Below are the code and all the weights of a small trained network. Each question names an input and a target symbol and asks about switching units off, where a switched-off unit gives its printed mean instead of its output.

import numpy as np


def w(rows, s, z=0):
    codes = np.array(rows[::2]) - 128.0
    scale = np.full(codes.shape[1], s)
    scale[-1] = z or s
    return codes * scale


def f(y):
    return np.maximum(y, 0)


def softmax(a):
    e = np.exp(a - a.max(-1, keepdims=True))
    return e / e.sum(-1, keepdims=True)


def log_softmax(a):
    a = a - a.max(-1, keepdims=True)
    return a - np.log(np.exp(a).sum(-1, keepdims=True))


def net(x, mask):
    ids = ['ΓΞΠΨΩζη'.index(c) for c in x.split()]
    T = len(ids)
    res = E[ids] + P[:T]
    q, k, v = (res @ M[0].T for M in (Q, K, V))
    z = softmax(np.where(np.tri(T) > 0, q @ k.T / 3**0.5, -1e9)) @ v
    res = res + np.where(mask[0], z, O[0][:, -1]) @ O[0][:, :-1]
    y = f(res @ A[0][:, :-1].T + A[0][:, -1])
    res = res + np.where(mask[1:13], y, B[0][:, -1]) @ B[0][:, :-1]
    return log_softmax(res[-1] @ U[:, :-1].T + U[:, -1])


Q, K, V, O, A, B = {}, {}, {}, {}, {}, {}
E = w([
[95,136,68,155],'Γ',
[158,143,169,140],'Ξ',
[123,142,142,146],'Π',
[150,98,85,105],'Ψ',
[125,125,124,125],'Ω',
[82,101,202,136],'ζ',
[131,80,7,104],'η',
],0.021)
P = w([
[136,62,164,93],'0',
[135,164,130,250],'1',
[163,144,145,212],'2',
[179,109,90,181],'3',
[174,118,103,188],'4',
[166,151,130,216],'5',
[133,174,88,232],'6',
],0.012)
Q[0] = w([
[22,152,164,2],'head 1',
[118,108,209,16],'head 1',
[30,64,173,41],'head 1',
],0.01)
K[0] = w([
[193,248,43,172],'head 1',
[128,172,83,127],'head 1',
[202,155,137,149],'head 1',
],0.013)
V[0] = w([
[26,93,2,28],'head 1',
[180,121,176,102],'head 1',
[232,85,115,116],'head 1',
],0.0092)
O[0] = w([
[52,91,8,101,107],'head 1',
[185,191,126,113,230],'head 1',
[135,184,170,44,252],'head 1',
],0.016,0.002)
A[0] = w([
[213,192,104,153,43],'neuron 1',
[159,129,85,123,79],'neuron 2',
[119,132,112,115,32],'neuron 3',
[169,171,83,155,142],'neuron 4',
[100,172,246,82,254],'neuron 5',
[223,169,144,157,82],'neuron 6',
[149,136,81,168,188],'neuron 7',
[220,154,173,222,173],'neuron 8',
[114,236,121,129,227],'neuron 9',
[194,116,125,133,110],'neuron 10',
[158,86,72,165,105],'neuron 11',
[154,87,174,168,122],'neuron 12',
],0.011,0.0045)
B[0] = w([
[103,124,187,98,188],'neuron 1',
[190,177,181,142,144],'neuron 2',
[69,255,202,63,136],'neuron 3',
[149,116,88,172,160],'neuron 4',
[146,74,68,140,199],'neuron 5',
[103,184,157,85,213],'neuron 6',
[135,61,209,141,163],'neuron 7',
[118,69,128,118,252],'neuron 8',
[212,101,118,39,169],'neuron 9',
[67,102,135,156,162],'neuron 10',
[98,148,233,92,162],'neuron 11',
[59,191,42,116,168],'neuron 12',
],0.0069,0.027)
U = w([
[104,8,183,159,159],'Γ',
[106,189,255,79,99],'Ξ',
[139,125,188,138,240],'Π',
[217,124,51,92,132],'Ψ',
[213,85,96,143,195],'Ω',
[86,177,211,125,2],'ζ',
[50,207,198,84,23],'η',
],0.0089,0.0038)

Each question gives the input, a string of symbols that net reads in full, and the target symbol t.
The units are the heads (3 rows each of Q, K, V and O) and the neurons (one row each of A and B). Each row of codes is followed by its name. A weight is (code - 128) times the scale printed after its matrix; where a second scale follows, it is the last column's (O, A, B and U).
mask holds one flag per unit, heads first, then neurons. A switched-off unit (its flag False) gives its mean, the last column of its rows in O or B, instead of its output. The means were averaged over made-up inputs and are rounded, as every weight is.
A unit's drop is (log p(t) with every unit on - log p(t) with that unit switched off) / (log p(t) with every unit on - log p(t) with every unit switched off).
The circuit of an input: a set's keep is (log p(t) with only the set's units on - log p(t) with every unit switched off) / (log p(t) with every unit on - log p(t) with every unit switched off). Starting from the 12 units with the biggest drops (on a tie, the unit counted first), units are removed one at a time, each time the one whose removal leaves the highest keep (on an exact tie, the one counted first), for as long as the keep stays at least 0.8.
circuit, biggest first: the units of the circuit, biggest drop first
top k neurons: the k neurons with the biggest drops, biggest first
drop of u: that unit's drop, to one decimal
input Γ Ψ Ω Π Ξ Γ η, target Γ: circuit, biggest first => [head 1; neuron 7]
input η Ξ Ψ, target η: top 3 neurons => [neuron 3; neuron 11; neuron 5]
input Γ Γ η Γ η, target Γ: circuit, biggest first => [head 1; neuron 11]
input Ω Ξ Γ, target Ω: top 2 neurons => [neuron 6; neuron 1]
input Ω Ω Ξ Γ Ω Γ, target Ω: circuit, biggest first => [neuron 6; neuron 1; neuron 10]
input Ψ Ψ Γ Ω, target Ψ: circuit, biggest first => [head 1; neuron 1]
input Ψ Ξ Π Ω Γ, target Ψ: circuit, biggest first => [head 1; neuron 1]
input Γ Γ Ξ Γ Ω ζ ζ, target Γ: circuit, biggest first => [head 1; neuron 5]
input Ψ Π Γ Γ Γ Π Γ, target Ψ: circuit, biggest first => [head 1; neuron 9]
input Ψ Ω Ξ Ψ Ξ Π Ψ, target Ψ: circuit, biggest first => [head 1; neuron 1]
input Ξ Π Ξ Ψ Ω, target Ξ: top 2 neurons => [neuron 6; neuron 1]
input η Ξ Π η, target η: top 4 neurons => [neuron 11; neuron 3; neuron 5; neuron 8]
input Γ η ζ, target Γ: circuit, biggest first => [head 1]
input Γ Ω Ω, target Γ: top 2 neurons => [neuron 6; neuron 12]
input η η Ω Γ Π Ξ, target η: circuit, biggest first => [head 1; neuron 5]
input η Ξ η η, target η: top neuron => [neuron 11]
input Γ Ψ Π Π Ψ Ξ Ψ, target Γ: top 2 neurons => [neuron 6; neuron 7]
input Γ Ω Ξ Π, target Γ: drop of neuron 7 => 0.1
input η η Ξ Ξ Ξ, target η: drop of head 1 => 1.2
input Ξ Ξ Π Γ η Γ, target Ξ: drop of neuron 6 => 0.7
